array([[4400, 3583, 2651, 3386],
       [4291, 2870, 3102, 2109],
       [4204, 8188, 4280, 5771]]) result: 3102

array([[94, 83, 76, 56, 45],
       [10, 32,  9, 33, 63]]) result: 9

array([[167, 230, 182, 151],
       [160,   3, 156, 163],
       [156, 152, 126, 182]]) result: 156

array([[76, 18, 38, 26, 30],
       [69, 60, 42, 76, 30]]) result: 42

array([[760, 354, 310, 516, 451, 608],
       [207, 323, 672, 336, 394, 717],
       [243, 508, 629, 128, 116, 566]]) result: 672

array([[24, 65, 64, 64],
       [70, 62, 66, 97],
       [68, 68, 65, 69]]) result: 66

array([[-295, -135,  314,  358,  491,  -60,  223],
       [-571,  263,  435,  298,  209,  281,  580]]) result: 435
---
[ 31 -12   9   3 -37  12]	9

[[ 426 -717  509  -53    3 -896]
 [ -45  389  306   56  -57  -43]]	509

[81 32 30 18 11 16 80]	30

[[53 63 92 85]
 [40  6 66 47]
 [76 42 58 62]]	92

[39 16 89 27 21 31]	89

[[ -2 -27 -31 -11]
 [ 23   1  26   2]
 [ 21  30  11  22]]	-31

[754 526 552 510 248 565]	552
---
Q:
[[ 54 -24  36  42 -25 -29  14]
 [ -4 -27 -22 -42 -32  28  51]
 [-48  15 -38 -43 -41  41 -32]]
A: -41

Q:
[[  2 -12 -49 -10   4]
 [ 32  -6   3 -18  16]
 [-41  -6   7  11 -21]]
A: 7

Q:
[[ -2  13 -16  -8  -8]
 [  0  -1  -3  -6   0]
 [ -9  46  -6   1 -18]]
A: -6

Q:
[[ 15 -22 -55  10  12 -14]
 [ 24   3  55  -2   4  -6]
 [-34  -6 -21 -26  18  24]]
A: -26

Q:
[[ -8   3   4   7 -10  -8  -1]
 [ -3   5  -2  26   4  13  13]
 [ -4  -1  -2  41  -1  14  -6]]
A: -1

Q:
[[-12   2   4 -11  26  20   9]
 [ -3  28  -9  -2 -10   0   0]
 [ 13  15   7  -8  52  -5   8]]
A: 52

Q:
[[ 25   8  25  -6]
 [-28 -13  17  -8]
 [ -5 -11 -50  -4]]
A: -11
---
[27, 7, -42, -23, 51, -10] Out: 27
[-4, 52, -32, 29, -54, -2] Out: -4
[43, -3, 12, 33, 2, 8] Out: 43
[-6, 2, -19, 48, -2] Out: -6
[-39, 9, 34, -48] Out: -39
[19, -15, 54, 28, 33, 43, 21] Out: 19
---
[[-12   0   1  19  10]
 [-11   0  -6  52  -6]] | 1

[[30 30 52 28]
 [ 1 37 45 24]] | 52

[[  3 -17 -24   4]
 [  5 -16  -2 -49]] | -24

[[-12 -40  -6 -20 -17 -34  12]
 [-31 -42 -13 -33   9 -38 -10]] | -6

[[ 24   0   3 -29  22]
 [ 18   0   8  11  56]] | 3

[[ -9 -15  12 -47   3  24]
 [ -2 -36  31 -29  16  44]] | 12

[[-17 -23 -14  17 -43]
 [ 16  20  -8   6 -55]] | -14

[[ 19  58  -9   3 -18]
 [  4   0  24 -19 -51]] | -9

[[-34  -5  -6 -33  13  14  46]
 [ -4  -6  -7 -13  -9  10  -2]] | -6

[[-41  -6  26 -12 -28   3  21]
 [ -6  26 -12 -28   3  21 -16]] | 26
---
Q: [  7  17 -30  46   1  28]
A: 28
Q: [ 32  27  47 -44]
A: -44
Q: [-20 -56  43   7  45]
A: 45
Q: [ 16 -26 -25 -49]
A: -49
Q: [-14  55  -9  52]
A: 52
Q: [  1 -26  -3 -42   0   2]
A: 2
Q: [-48  23   8  33  36  20]
A: 20
---
[-1.3 -0.6  1.6  0.9] value -1.3, 0.9

[ 0.084  0.104  0.031 -0.116] value 0.084, -0.116

[[  6.12  -6.61  13.98  22.09   1.06]
 [ 16.79  12.22   4.51   5.55  -6.28]
 [  0.40   2.59  -6.57 -22.16  -3.72]] value 6.12, -3.72

[[-0.017  0.004 -0.011  0.061]
 [-0.145 -0.020  0.123  0.084]
 [-0.025 -0.018 -0.076  0.040]] value -0.017, 0.040

[-16.7  -0.4  -3.7   7.8   9.7] value -16.7, 9.7

[[ -9.4 -12.5   7.1  13.9]
 [ -0.3 -16.3  11.8   8.2]] value -9.4, 8.2

[[-0.3  0.6 -0.4  0.0 -0.1 -0.9  0.1]
 [-0.3  0.4 -0.5 -0.1 -0.7 -1.0  0.3]
 [-1.5  1.1  0.3  0.9  1.3  1.5  0.1]] value -0.3, 0.1

[-0.13  0.17 -0.05  0.16 -0.01] value -0.13, -0.01
---
215   14  235  197  140 -> 235, 215

7808  6850  9451  2547 -> 9451, 7808

1  1  7  3  1 -> 7, 3

20  97  12   8 -> 97, 20

-37   43  -33  -45 -> 43, -33

-46   47  -13   -4    6 -> 47, 6

 40   -5   45  -31  -26
 11   10    9    6   11
 25   14   -6   14   10
-> 45, 40
---
Q:
[[586 498 509 754 677 710]
 [935 653 934 292 304 147]
 [945 487 166 992 315 277]]
A: 710

Q:
[[ -3   0  -1   2  -8 -34   0]
 [ -1   3   2   1  -1  34  -1]
 [ -4  -2  -3   3  -1 -37   2]]
A: 0

Q:
[[82 27 82 27 82 27 82]
 [25 85 31 84 25 84 24]
 [82 26 77 26 82 27 83]]
A: 82

Q:
[[-37  27 -36 -32]
 [ 26  35 -30 -35]
 [  8 -17 -18  47]]
A: -32

Q:
[[0 9 0 9 0 1]
 [9 0 8 0 8 9]
 [8 1 8 1 8 8]]
A: 1

Q:
[[-930  551 -797  620 -853  640  677]
 [-786  523 -720  546 -813  653  556]
 [ 715 -876  525 -866  511 -986 -832]]
A: 677

Q:
[[ 18  23   1  18  30   7]
 [ 15  17 -17   9  37   1]
 [ 17   7 -43   3  36  -4]]
A: 7
---
[[2, 79, 1, 77, 81], [80, 2, 79, 6, 6], [1, 80, 6, 80, 76]] => 80
[92, 44, 16, 59] => 44
[[71, 87, 27, 22, 62, 82], [63, 91, 80, 80, 90, 55]] => 91
[[1, 8, 7, 3, 4, 6], [1, 6, 8, 8, 5, 4]] => 6
[[546, 564, 843, 459, 282, 471, 725], [920, 373, 706, 378, 301, 446, 419], [582, 514, 242, 330, 318, 357, 355]] => 514
[965, 168, 197, 184] => 168
[2279, 4315, 8146, 2782, 1531] => 4315
---
150,167,91,66,49,437,764
150,167,91,66,531,558,445
150,167,91,66,49,779,472
>> 779

6,5,7,2,2 >> 2

807,470,783,213,951 >> 213

654,738,391,725,776
719,240,490,635,578
>> 635

3,2,2,4,9,5,5 >> 5

116,137,4,200
111,149,4,201
98,180,5,125
>> 5
---
-446,954,-707,-51,-667 value 954, -51

35,12,13,-26
36,13,11,-27
value 36, 35

2718,9396,1988,8967 value 9396, 8967

790,299,941,43,330,394 value 941, 790

90,27,205,171,96,49 value 205, 171

326,456,849,666
729,180,742,828
value 849, 828
---
[-19  33  27 -41] Answer: -19, -41

[-54   3 -16  -4  11 -47] Answer: -54, -47

[ 22  -9 -50  23] Answer: 22, 23

[[ -4  17  56   5]
 [ -8 -11  10  26]
 [ -5  14  36  10]] Answer: -4, 10

[-10  22 -48  55] Answer: -10, 55

[ 28 -22 -24  52  26  19] Answer: 28, 19

[43  6  5 48] Answer: 43, 48

[[ 21 -47  39  19  18]
 [ 17  11 -15  36  18]] Answer: 21, 18
---
[[35 64 82 32 29 49 15]
 [24 33 34 49 27 21 61]
 [35 27 55 31 41 41 58]] ans = 34

[[128 200 202 105 124]
 [ 36  70  98 126 228]] ans = 98

[[3353 5327 3549 6895 3503]
 [2501 6149 2933 8558 2656]] ans = 2933

[[ -21   90 -548 -601 -366 -239  799]
 [ -36 -645 -726 -171   58 -463  261]] ans = -726

[[2 7 2 7]
 [4 8 0 2]
 [3 3 6 6]] ans = 0

[[ -4  13  42 -22]
 [-13  39  13  34]
 [  1 -36  28 -19]] ans = 13

[[ 12   4  11  32 -32  -3  19]
 [ -5  11   4   8   2 -41  15]] ans = 4

[[634 375 397 667 664 450]
 [683 646 317 754 820 317]
 [530 503 185 705 368 728]] ans = 317

[[ 20   5   7   8  26]
 [ -2   1  48 -28   5]
 [ 18   3  20 -11  25]] ans = 48

[[564 483 411 304 798]
 [115 881 658 670 459]] ans = 658
